Below is a small trained network, with its code and all its weights. Each question gives an input and a class and asks what happens when units are switched off, that is, made to give their printed mean instead of their output.

import numpy as np


def w(rows, s, z=0):
    codes = np.array(rows[::2]) - 128.0
    scale = np.full(codes.shape[1], s)
    scale[-1] = z or s
    return codes * scale


def f(y):
    return np.maximum(y, 0)


def log_softmax(a):
    a = a - a.max(-1, keepdims=True)
    return a - np.log(np.exp(a).sum(-1, keepdims=True))


def net(x, mask):
    res = np.array(x, float).reshape(1, 6) / 4 @ E
    y = f(res @ A[0][:, :-1].T + A[0][:, -1])
    res = res + np.where(mask, y, B[0][:, -1]) @ B[0][:, :-1]
    return log_softmax(res[-1] @ U[:, :-1].T + U[:, -1])


A, B = {}, {}
E = w([
[107,239,156,73,153,162,87],'x0',
[126,191,122,134,155,130,108],'x1',
[201,149,157,140,96,125,93],'x2',
[130,101,158,35,215,154,112],'x3',
[88,133,186,87,60,99,255],'x4',
[106,108,89,115,47,187,88],'x5',
],0.0096)
A[0] = w([
[79,107,54,64,95,165,171,158],'neuron 1',
[106,78,135,234,112,111,112,173],'neuron 2',
[61,63,196,146,141,123,235,142],'neuron 3',
[84,141,114,207,106,152,118,76],'neuron 4',
[76,118,135,70,244,146,128,252],'neuron 5',
[165,209,89,127,67,132,109,155],'neuron 6',
[167,221,154,40,108,152,108,141],'neuron 7',
[196,106,192,96,136,11,184,235],'neuron 8',
[165,229,87,242,153,184,71,118],'neuron 9',
[52,127,200,196,146,67,117,173],'neuron 10',
[102,110,75,99,211,147,89,156],'neuron 11',
[254,127,220,6,105,93,91,117],'neuron 12',
[172,142,102,127,210,132,108,176],'neuron 13',
[163,155,122,237,120,92,26,134],'neuron 14',
[199,67,95,71,191,77,134,132],'neuron 15',
[72,32,143,108,137,123,73,59],'neuron 16',
[145,67,107,82,163,188,117,221],'neuron 17',
[143,129,174,217,111,118,164,176],'neuron 18',
[118,149,56,114,227,76,73,207],'neuron 19',
],0.0075,0.0029)
B[0] = w([
[75,30,96,181,61,82,153,192],'neuron 1',
[217,160,132,89,174,144,90,212],'neuron 2',
[193,50,196,160,185,58,221,234],'neuron 3',
[158,141,140,123,87,148,110,172],'neuron 4',
[109,157,133,78,68,156,196,254],'neuron 5',
[147,117,145,96,119,82,62,197],'neuron 6',
[69,203,113,16,178,162,146,214],'neuron 7',
[169,134,200,87,106,138,193,247],'neuron 8',
[147,94,166,117,181,23,141,250],'neuron 9',
[140,82,122,154,144,112,181,178],'neuron 10',
[61,110,142,185,84,106,138,218],'neuron 11',
[81,173,103,62,125,166,156,218],'neuron 12',
[72,70,111,160,108,118,150,212],'neuron 13',
[205,87,226,60,126,62,115,246],'neuron 14',
[120,119,165,201,42,114,141,206],'neuron 15',
[130,116,87,254,90,129,128,175],'neuron 16',
[91,101,132,158,47,182,155,214],'neuron 17',
[190,148,171,25,162,77,94,199],'neuron 18',
[56,85,141,238,96,121,213,241],'neuron 19',
],0.0067,0.0073)
U = w([
[44,100,117,171,71,192,141,214],'0',
[188,136,197,54,160,135,147,31],'1',
[69,210,62,156,255,212,140,4],'2',
[174,105,103,154,159,112,76,154],'3',
[153,70,185,164,176,56,206,149],'4',
],0.0086,0.002)

Each question gives the input, the list of numbers given to net, and the class t.
The units are the neurons (one row each of A and B). Each row of codes is followed by its name. A weight is (code - 128) times the scale printed after its matrix; where a second scale follows, it is the last column's (A, B and U).
mask holds one flag per neuron, in row order. A switched-off neuron (its flag False) gives its mean, the last column of its row in B, instead of its output. The means were averaged over made-up inputs and are rounded, as every weight is.
A unit's drop is (log p(t) with every unit on - log p(t) with that unit switched off) / (log p(t) with every unit on - log p(t) with every unit switched off).
The circuit of an input: a set's keep is (log p(t) with only the set's units on - log p(t) with every unit switched off) / (log p(t) with every unit on - log p(t) with every unit switched off). Starting from the 12 units with the biggest drops (on a tie, the unit counted first), units are removed one at a time, each time the one whose removal leaves the highest keep (on an exact tie, the one counted first), for as long as the keep stays at least 0.8.
circuit, biggest first: the units of the circuit, biggest drop first
top k neurons: the k neurons with the biggest drops, biggest first
drop of u: that unit's drop, to one decimal
input [-3,4,5,6,5,6], class 0: circuit, biggest first	(neuron 14; neuron 9)
input [3,-7,1,-1,5,-7], class 1: circuit, biggest first	(neuron 19)
input [-4,-2,0,-6,-7,5], class 3: top 4 neurons	(neuron 3; neuron 8; neuron 2; neuron 5)
input [-8,-1,8,2,-5,4], class 3: circuit, biggest first	(neuron 3; neuron 8; neuron 2)
input [8,4,-7,8,2,-3], class 2: circuit, biggest first	(neuron 7; neuron 14)
input [4,6,5,6,-6,3], class 2: top 2 neurons	(neuron 7; neuron 12)
input [7,7,-1,4,-1,-8], class 2: circuit, biggest first	(neuron 7; neuron 14)
input [-1,0,-2,8,7,7], class 0: top 2 neurons	(neuron 9; neuron 14)
input [2,-5,-8,-4,6,7], class 4: top 2 neurons	(neuron 3; neuron 17)
input [-7,0,-6,-5,-8,5], class 3: top 3 neurons	(neuron 2; neuron 3; neuron 8)
input [5,7,7,-6,-7,6], class 1: top 2 neurons	(neuron 14; neuron 7)
input [8,4,4,-1,3,8], class 2: drop of neuron 7	0.4
input [0,-7,8,-8,2,-6], class 1: drop of neuron 18	0.2
input [0,7,1,7,-5,3], class 0: drop of neuron 12	0.0
input [5,2,-1,8,2,8], class 0: top neuron	(neuron 1)
